[[ 25.8 -11.2   2.7 -22.5 -21.7  29.2]
 [  7.8 -36.4   9.6 -22.2 -41.6  32.1]
 [ 13.0 -13.8   0.9 -13.6 -15.1   6.9]
 [ 16.0 -34.4  19.2 -16.8 -36.6  38.5]
 [  6.1 -10.1   5.3  -8.8 -17.9  15.8]
 [-36.8  35.0 -43.7  33.6  54.9 -32.7]
 [-20.5   6.2  -8.2 -14.6 -15.6   3.8]
 [ 39.1 -46.1  36.1 -26.8 -42.7  42.9]]
|
[[ 25.8 -11.2   2.7 -22.5 -21.7  29.2]
 [ 13.0 -13.8   0.9 -13.6 -15.1   6.9]
 [  6.1 -10.1   5.3  -8.8 -17.9  15.8]
 [-20.5   6.2  -8.2 -14.6 -15.6   3.8]]

[[-28.4  14.2   0.5 -17.2  -7.0   4.9]
 [-21.8  13.0  -5.3 -11.7  -7.4   6.9]
 [-40.6  14.6   9.3 -26.7  -8.3   0.9]
 [-25.0  13.8  -2.5 -14.5  -7.0   5.8]]
|
[[-28.4  14.2   0.5 -17.2  -7.0   4.9]
 [-40.6  14.6   9.3 -26.7  -8.3   0.9]]

[[ 39.0 -39.2]
 [ 27.6  33.7]
 [-23.2 -24.3]]
|
[[ 39.0 -39.2]
 [-23.2 -24.3]]

[[ -3.8   7.3   3.6 -16.2  -3.3  31.1]
 [ -4.7   4.6  46.8   0.1   1.0  13.3]
 [ 39.9  17.3   0.5 -10.5 -13.7   6.4]]
|
[[ -3.8   7.3   3.6 -16.2  -3.3  31.1]
 [ 39.9  17.3   0.5 -10.5 -13.7   6.4]]

[[ -0.3   1.8   0.6   1.0  -5.9  21.8   1.7   5.8   7.2  -0.1   6.1 -23.6
  -12.3]
 [ -3.4  -8.4  -2.1  -3.1  -5.5   8.2  -4.1  -2.3  -9.8 -18.0   6.3  24.2
    7.8]
 [-15.6  -0.2   2.4   1.2 -17.6  34.4 -11.3   1.3   6.8 -31.3  14.5   1.8
   -5.2]
 [ -7.3  12.5   5.3   5.6  11.1 -44.4  -5.9 -10.9  10.2  13.1 -19.0  14.6
   11.7]]
|
[[ -0.3   1.8   0.6   1.0  -5.9  21.8   1.7   5.8   7.2  -0.1   6.1 -23.6
  -12.3]
 [-15.6  -0.2   2.4   1.2 -17.6  34.4 -11.3   1.3   6.8 -31.3  14.5   1.8
   -5.2]]

[[-21.3  12.5]
 [-10.8 -22.3]
 [-26.6  11.7]
 [-12.1 -16.4]
 [-52.8 -22.4]
 [ 17.3  19.2]
 [-37.3   5.4]]
|
[[-21.3  12.5]
 [-26.6  11.7]
 [-52.8 -22.4]
 [-37.3   5.4]]

[[ 21.7   8.0 -16.0  18.0 -12.4  -7.5   0.2  -6.1   3.5  -7.5  -2.9 -10.5
   -5.4]
 [ -0.4 -10.9   8.3 -21.5  24.5  -0.3  -6.5   0.8  17.2  14.7  22.9 -11.5
   23.0]
 [  1.0   9.1  -5.7   5.3  -9.0   0.9  -2.4   0.8   5.0 -14.5  -6.2   0.4
   -4.5]
 [ 11.0   7.1  -6.3   9.9 -15.9  -1.9   8.3 -18.4   9.6  -8.5  -4.2  -5.8
   -2.8]
 [ -4.0   1.0  17.1  -6.4   4.9   6.2  -3.8  23.0  -0.2  -0.4   5.6  -4.2
   11.3]
 [ 23.4  -4.2 -13.4   2.6   0.6   4.1 -31.5 -16.9  13.2   6.3   0.4 -21.8
  -40.5]
 [-33.3   4.4  -9.4 -19.7 -12.5  14.7  18.4 -16.6  20.3 -12.6  -1.5  16.6
    0.7]]
|
[[ 21.7   8.0 -16.0  18.0 -12.4  -7.5   0.2  -6.1   3.5  -7.5  -2.9 -10.5
   -5.4]
 [  1.0   9.1  -5.7   5.3  -9.0   0.9  -2.4   0.8   5.0 -14.5  -6.2   0.4
   -4.5]
 [ -4.0   1.0  17.1  -6.4   4.9   6.2  -3.8  23.0  -0.2  -0.4   5.6  -4.2
   11.3]
 [-33.3   4.4  -9.4 -19.7 -12.5  14.7  18.4 -16.6  20.3 -12.6  -1.5  16.6
    0.7]]

[[-11.2 -12.5 -11.2   6.9   4.0 -16.2   0.9  -8.7  11.0   3.0]
 [  0.5  17.8   1.5 -35.2   6.8  25.3 -13.8  -8.7   5.2   5.5]
 [ -3.1   8.0  -2.6 -21.3   6.3  11.6  -8.2  -8.8   4.5   5.2]
 [ -7.4  -4.6  -7.0  -0.3  12.4  -9.7   4.7  -8.5 -15.6  12.3]
 [ -4.5   6.5  -3.9 -22.5  -0.8  13.5 -14.9  -8.9  28.6  -2.6]
 [ -1.8  11.4  -1.0 -25.9   7.6  15.8  -9.3  -8.7   2.2   6.4]
 [  2.3  21.9   3.1 -41.9   6.8  31.3 -15.8  -8.7   5.5   4.9]]
|
[[-11.2 -12.5 -11.2   6.9   4.0 -16.2   0.9  -8.7  11.0   3.0]
 [ -3.1   8.0  -2.6 -21.3   6.3  11.6  -8.2  -8.8   4.5   5.2]
 [ -4.5   6.5  -3.9 -22.5  -0.8  13.5 -14.9  -8.9  28.6  -2.6]
 [  2.3  21.9   3.1 -41.9   6.8  31.3 -15.8  -8.7   5.5   4.9]]
---
[[ -0.4  -6.2]
 [-25.9  -4.9]
 [  4.9 -47.8]
 [-42.7  -5.2]]
|
[[ -0.4  -6.2]
 [-25.9  -4.9]
 [  4.9 -47.8]]

[[  1.1  -4.0  -1.2]
 [ 50.8   9.6  -4.7]
 [-10.7  -8.1   8.4]]
|
[[  1.1  -4.0]
 [ 50.8   9.6]
 [-10.7  -8.1]]

[[  5.3   0.2  -5.5   3.6]
 [ -2.0  39.8   1.7  -2.0]
 [  5.3 -15.4  -4.9   3.4]
 [  0.0  -0.2  -0.2   0.1]]
|
[[  5.3   0.2]
 [ -2.0  39.8]
 [  5.3 -15.4]]

[[-14.3 -21.4   3.4]
 [ -5.4 -52.3  25.4]
 [ 37.9   9.5   7.2]
 [ -6.8  -7.9  -7.0]
 [ -5.8   6.3  -7.5]]
|
[[-14.3 -21.4]
 [ -5.4 -52.3]
 [ 37.9   9.5]]

[[-31.0 -11.8  11.0]
 [-12.4   3.8 -13.2]
 [-38.8  -9.9  -5.2]
 [ 27.8 -19.0  -8.0]]
|
[[-31.0 -11.8]
 [-12.4   3.8]
 [-38.8  -9.9]]

[[ 26.8   8.6 -32.3]
 [ 38.8  -7.3 -43.5]
 [ 43.5  21.5 -45.5]
 [ -1.5 -22.2   8.1]]
|
[[26.8  8.6]
 [38.8 -7.3]
 [43.5 21.5]]

[[  7.5  21.8  18.2  14.1 -37.6]
 [-32.5  38.9   1.0  18.4  38.9]
 [ 51.2  -4.4  27.1   1.2 -19.2]]
|
[[  7.5  21.8]
 [-32.5  38.9]
 [ 51.2  -4.4]]

[[ 10.6  -5.8]
 [ 27.7   1.0]
 [-52.1 -11.1]
 [ 22.9   3.3]
 [-13.0  -5.4]]
|
[[ 10.6  -5.8]
 [ 27.7   1.0]
 [-52.1 -11.1]]

[[  5.5 -42.9  -4.5]
 [  0.8   9.4  -1.0]
 [-11.9   2.5  10.8]
 [ 16.4  -3.4 -14.7]]
|
[[  5.5 -42.9]
 [  0.8   9.4]
 [-11.9   2.5]]
